Below are the code and all the weights of a small trained network. Each question names an input and a target symbol and asks about switching units off, where a switched-off unit gives its printed mean instead of its output.

import numpy as np


def w(rows, s, z=0):
    codes = np.array(rows[::2]) - 128.0
    scale = np.full(codes.shape[1], s)
    scale[-1] = z or s
    return codes * scale


def norm(h):
    return h / np.sqrt((h * h).mean(-1, keepdims=True) + 1e-5)


def f(y):
    return y / 2 * (1 + np.tanh(0.7978845608 * (y + 0.044715 * y**3)))


def softmax(a):
    e = np.exp(a - a.max(-1, keepdims=True))
    return e / e.sum(-1, keepdims=True)


def log_softmax(a):
    a = a - a.max(-1, keepdims=True)
    return a - np.log(np.exp(a).sum(-1, keepdims=True))


def net(x, mask):
    ids = ['Ξαβγεηλμτ'.index(c) for c in x.split()]
    T = len(ids)
    res = E[ids] + P[:T]
    u = 0
    for l in range(2):
        r = norm(res)
        for j in range(2):
            rows = slice(2 * j, 2 * j + 2)
            q, k, v = (r @ M[l][rows].T for M in (Q, K, V))
            z = softmax(np.where(np.tri(T) > 0, q @ k.T / 2**0.5, -1e9)) @ v
            o = O[l][rows]
            res = res + np.where(mask[u + j], z, o[:, -1]) @ o[:, :-1]
        u += 2
        y = f(norm(res) @ A[l][:, :-1].T + A[l][:, -1])
        res = res + np.where(mask[u : u + 4], y, B[l][:, -1]) @ B[l][:, :-1]
        u += 4
    return log_softmax(norm(res)[-1] @ U[:, :-1].T + U[:, -1])


Q, K, V, O, A, B = {}, {}, {}, {}, {}, {}
E = w([
[127,140,112,153],'Ξ',
[126,117,140,118],'α',
[141,107,126,139],'β',
[126,127,126,162],'γ',
[138,131,145,209],'ε',
[134,170,158,123],'η',
[129,182,167,91],'λ',
[207,137,100,136],'μ',
[171,50,5,119],'τ',
],0.031)
P = w([
[101,84,140,104],'0',
[92,214,106,102],'1',
[130,42,207,130],'2',
[103,197,117,126],'3',
[131,21,245,122],'4',
[97,193,95,154],'5',
],0.012)
Q[0] = w([
[90,154,72,95],'L0H0',
[249,99,164,125],'L0H0',
[87,120,246,163],'L0H1',
[160,186,219,103],'L0H1',
],0.015)
K[0] = w([
[41,137,120,82],'L0H0',
[199,97,107,136],'L0H0',
[128,116,214,237],'L0H1',
[169,126,250,132],'L0H1',
],0.014)
V[0] = w([
[155,157,156,113],'L0H0',
[254,97,49,106],'L0H0',
[126,95,244,120],'L0H1',
[103,69,77,71],'L0H1',
],0.0058)
O[0] = w([
[121,86,150,112,101],'L0H0',
[254,132,200,126,87],'L0H0',
[171,111,167,79,168],'L0H1',
[152,166,158,92,5],'L0H1',
],0.0088,0.0015)
A[0] = w([
[147,65,9,96,1],'L0N0',
[143,119,164,99,111],'L0N1',
[175,181,44,222,157],'L0N2',
[51,104,28,42,24],'L0N3',
],0.011,0.0064)
B[0] = w([
[156,15,30,155,144],'L0N0',
[117,168,56,191,130],'L0N1',
[149,205,84,174,254],'L0N2',
[245,170,118,22,147],'L0N3',
],0.012,0.0077)
Q[1] = w([
[221,27,201,232],'L1H0',
[169,184,135,152],'L1H0',
[137,58,28,10],'L1H1',
[133,87,211,166],'L1H1',
],0.013)
K[1] = w([
[194,2,74,123],'L1H0',
[121,153,109,132],'L1H0',
[131,68,75,111],'L1H1',
[126,138,212,150],'L1H1',
],0.017)
V[1] = w([
[65,19,23,52],'L1H0',
[94,168,124,112],'L1H0',
[144,241,93,181],'L1H1',
[153,254,227,96],'L1H1',
],0.0073)
O[1] = w([
[125,168,97,244,47],'L1H0',
[167,111,138,117,131],'L1H0',
[126,27,176,114,253],'L1H1',
[74,30,19,158,185],'L1H1',
],0.011,0.0044)
A[1] = w([
[84,182,131,4,6],'L1N0',
[185,129,61,135,74],'L1N1',
[14,122,124,134,74],'L1N2',
[89,146,143,80,44],'L1N3',
],0.015,0.013)
B[1] = w([
[187,81,239,179,174],'L1N0',
[31,171,224,143,254],'L1N1',
[127,90,109,154,225],'L1N2',
[69,5,207,217,108],'L1N3',
],0.019,0.0024)
U = w([
[3,163,198,113,70],'Ξ',
[78,188,100,97,243],'α',
[211,182,73,97,153],'β',
[131,210,194,148,112],'γ',
[91,100,224,170,107],'ε',
[128,71,52,140,97],'η',
[73,50,120,102,124],'λ',
[206,122,137,92,255],'μ',
[196,142,110,233,33],'τ',
],0.016,0.0053)

Each question gives the input, a string of symbols that net reads in full, and the target symbol t.
The units are the heads (2 rows each of Q, K, V and O) and the neurons (one row each of A and B). Each row of codes is followed by its name. A weight is (code - 128) times the scale printed after its matrix; where a second scale follows, it is the last column's (O, A, B and U).
mask holds one flag per unit, layer by layer, with each layer's heads first. A switched-off unit (its flag False) gives its mean, the last column of its rows in O or B, instead of its output. The means were averaged over made-up inputs and are rounded, as every weight is.
A unit's drop is (log p(t) with every unit on - log p(t) with that unit switched off) / (log p(t) with every unit on - log p(t) with every unit switched off).
The circuit of an input: a set's keep is (log p(t) with only the set's units on - log p(t) with every unit switched off) / (log p(t) with every unit on - log p(t) with every unit switched off). Starting from all 12 units, units are removed one at a time, each time the one whose removal leaves the highest keep (on an exact tie, the one counted first), for as long as the keep stays at least 0.8.
units of the circuit, in order: the units of the circuit, biggest drop first
top k neurons: the k neurons with the biggest drops, biggest first
top k neurons in layer l: the k neurons of layer l with the biggest drops, biggest first
input Ξ τ β, target τ: units of the circuit, in order -> [L1H0 L0N0]
input μ Ξ τ, target τ: units of the circuit, in order -> [L1H0 L1H1 L0N0 L1N1]
input ε Ξ τ β α, target τ: units of the circuit, in order -> [L1H0 L1N1]
input τ μ β, target τ: units of the circuit, in order -> [L1H0]
input ε ε μ ε ε, target μ: units of the circuit, in order -> [L0H0 L1N1]
input α α μ ε λ, target μ: units of the circuit, in order -> [L0H0 L1N1]
input γ γ α, target γ: top 3 neurons -> [L0N2 L0N3 L0N1]
input η Ξ α, target η: units of the circuit, in order -> [L1N1 L1H1]
input Ξ μ γ β, target Ξ: top 2 neurons -> [L0N2 L1N1]
input Ξ λ λ τ, target β: top 3 neurons in layer 0 -> [L0N3 L0N0 L0N2]
input Ξ γ Ξ, target γ: units of the circuit, in order -> [L1H1 L0N2 L0H1]
input η η γ ε Ξ λ, target ε: units of the circuit, in order -> [L1N0 L0N2]
input β τ η Ξ Ξ, target η: top 3 neurons -> [L1N1 L0N1 L0N2]
input τ γ α, target τ: units of the circuit, in order -> [L1H0]
input Ξ λ ε, target λ: units of the circuit, in order -> [L1H1 L1H0]
input α λ β λ Ξ, target λ: top 2 neurons -> [L0N0 L0N3]
input Ξ Ξ ε γ, target η: top 2 neurons -> [L1N1 L0N0]
input λ γ Ξ γ η, target η: top 2 neurons in layer 0 -> [L0N1 L0N2]
input β Ξ β η λ α, target μ: top 2 neurons -> [L0N3 L1N0]
input ε Ξ η, target η: top 2 neurons -> [L0N1 L1N1]
input α τ γ, target τ: top neuron -> [L0N0]
